Below are the code and all the weights of a small trained network. Each question names an input and a class and asks about switching units off, where a switched-off unit gives its printed mean instead of its output.

import numpy as np


def w(rows, s, z=0):
    codes = np.array(rows[::2]) - 128.0
    scale = np.full(codes.shape[1], s)
    scale[-1] = z or s
    return codes * scale


def f(y):
    return y / 2 * (1 + np.tanh(0.7978845608 * (y + 0.044715 * y**3)))


def log_softmax(a):
    a = a - a.max(-1, keepdims=True)
    return a - np.log(np.exp(a).sum(-1, keepdims=True))


def net(x, mask):
    res = np.array(x, float).reshape(1, 2) / 4 @ E
    y = f(res @ A[0][:, :-1].T + A[0][:, -1])
    res = res + np.where(mask, y, B[0][:, -1]) @ B[0][:, :-1]
    return log_softmax(res[-1] @ U[:, :-1].T + U[:, -1])


A, B = {}, {}
E = w([
[51,96,102,132],'x0',
[80,253,74,112],'x1',
],0.015)
A[0] = w([
[111,173,119,124,62],'neuron 0',
[91,183,167,146,73],'neuron 1',
[63,83,111,110,71],'neuron 2',
[59,99,132,120,42],'neuron 3',
[165,91,77,196,108],'neuron 4',
[117,165,94,121,84],'neuron 5',
[230,155,124,133,74],'neuron 6',
[132,75,166,133,61],'neuron 7',
[117,141,160,141,254],'neuron 8',
[143,79,149,110,122],'neuron 9',
[167,152,164,129,69],'neuron 10',
[4,76,146,130,79],'neuron 11',
[111,170,134,101,58],'neuron 12',
[135,82,153,106,46],'neuron 13',
[120,122,138,77,211],'neuron 14',
[90,171,201,148,69],'neuron 15',
[191,149,140,121,72],'neuron 16',
[204,156,134,116,77],'neuron 17',
[194,163,175,103,107],'neuron 18',
[109,122,147,171,56],'neuron 19',
],0.016,0.0098)
B[0] = w([
[103,182,171,63,192],'neuron 0',
[128,190,186,87,185],'neuron 1',
[63,106,185,162,191],'neuron 2',
[90,235,206,192,165],'neuron 3',
[136,136,153,93,182],'neuron 4',
[154,99,216,67,204],'neuron 5',
[75,71,194,187,215],'neuron 6',
[155,210,189,56,231],'neuron 7',
[210,48,8,147,251],'neuron 8',
[155,182,117,70,242],'neuron 9',
[81,133,209,156,155],'neuron 10',
[60,78,144,212,254],'neuron 11',
[136,182,237,98,177],'neuron 12',
[111,177,214,56,192],'neuron 13',
[183,99,70,150,201],'neuron 14',
[143,166,251,131,132],'neuron 15',
[65,103,194,153,173],'neuron 16',
[45,171,104,157,191],'neuron 17',
[98,146,119,186,214],'neuron 18',
[95,161,218,120,119],'neuron 19',
],0.034,0.0089)
U = w([
[12,113,134,243,36],'0',
[135,171,156,1,40],'1',
[183,75,18,164,254],'2',
],0.0099,0.0049)

Each question gives the input, the list of numbers given to net, and the class t.
The units are the neurons (one row each of A and B). Each row of codes is followed by its name. A weight is (code - 128) times the scale printed after its matrix; where a second scale follows, it is the last column's (A, B and U).
mask holds one flag per neuron, in row order. A switched-off neuron (its flag False) gives its mean, the last column of its row in B, instead of its output. The means were averaged over made-up inputs and are rounded, as every weight is.
A unit's drop is (log p(t) with every unit on - log p(t) with that unit switched off) / (log p(t) with every unit on - log p(t) with every unit switched off).
unit that matters most: the unit with the biggest drop
top k neurons: the k neurons with the biggest drops, biggest first
drop of u: that unit's drop, to one decimal
input [7,-8], class 1: top 3 neurons : [neuron 7; neuron 9; neuron 13]
input [-7,-6], class 0: unit that matters most : neuron 6
input [6,-7], class 1: top 4 neurons : [neuron 7; neuron 9; neuron 13; neuron 6]
input [6,-8], class 1: top 2 neurons : [neuron 7; neuron 9]
input [-6,6], class 0: top 4 neurons : [neuron 6; neuron 7; neuron 18; neuron 9]
input [3,-4], class 1: top 2 neurons : [neuron 7; neuron 6]
input [5,6], class 1: top 2 neurons : [neuron 5; neuron 0]
input [3,4], class 1: top 2 neurons : [neuron 6; neuron 5]
input [-3,3], class 2: drop of neuron 11 : 0.2
input [-8,-5], class 0: drop of neuron 16 : 0.0
input [-4,1], class 0: drop of neuron 6 : 0.1
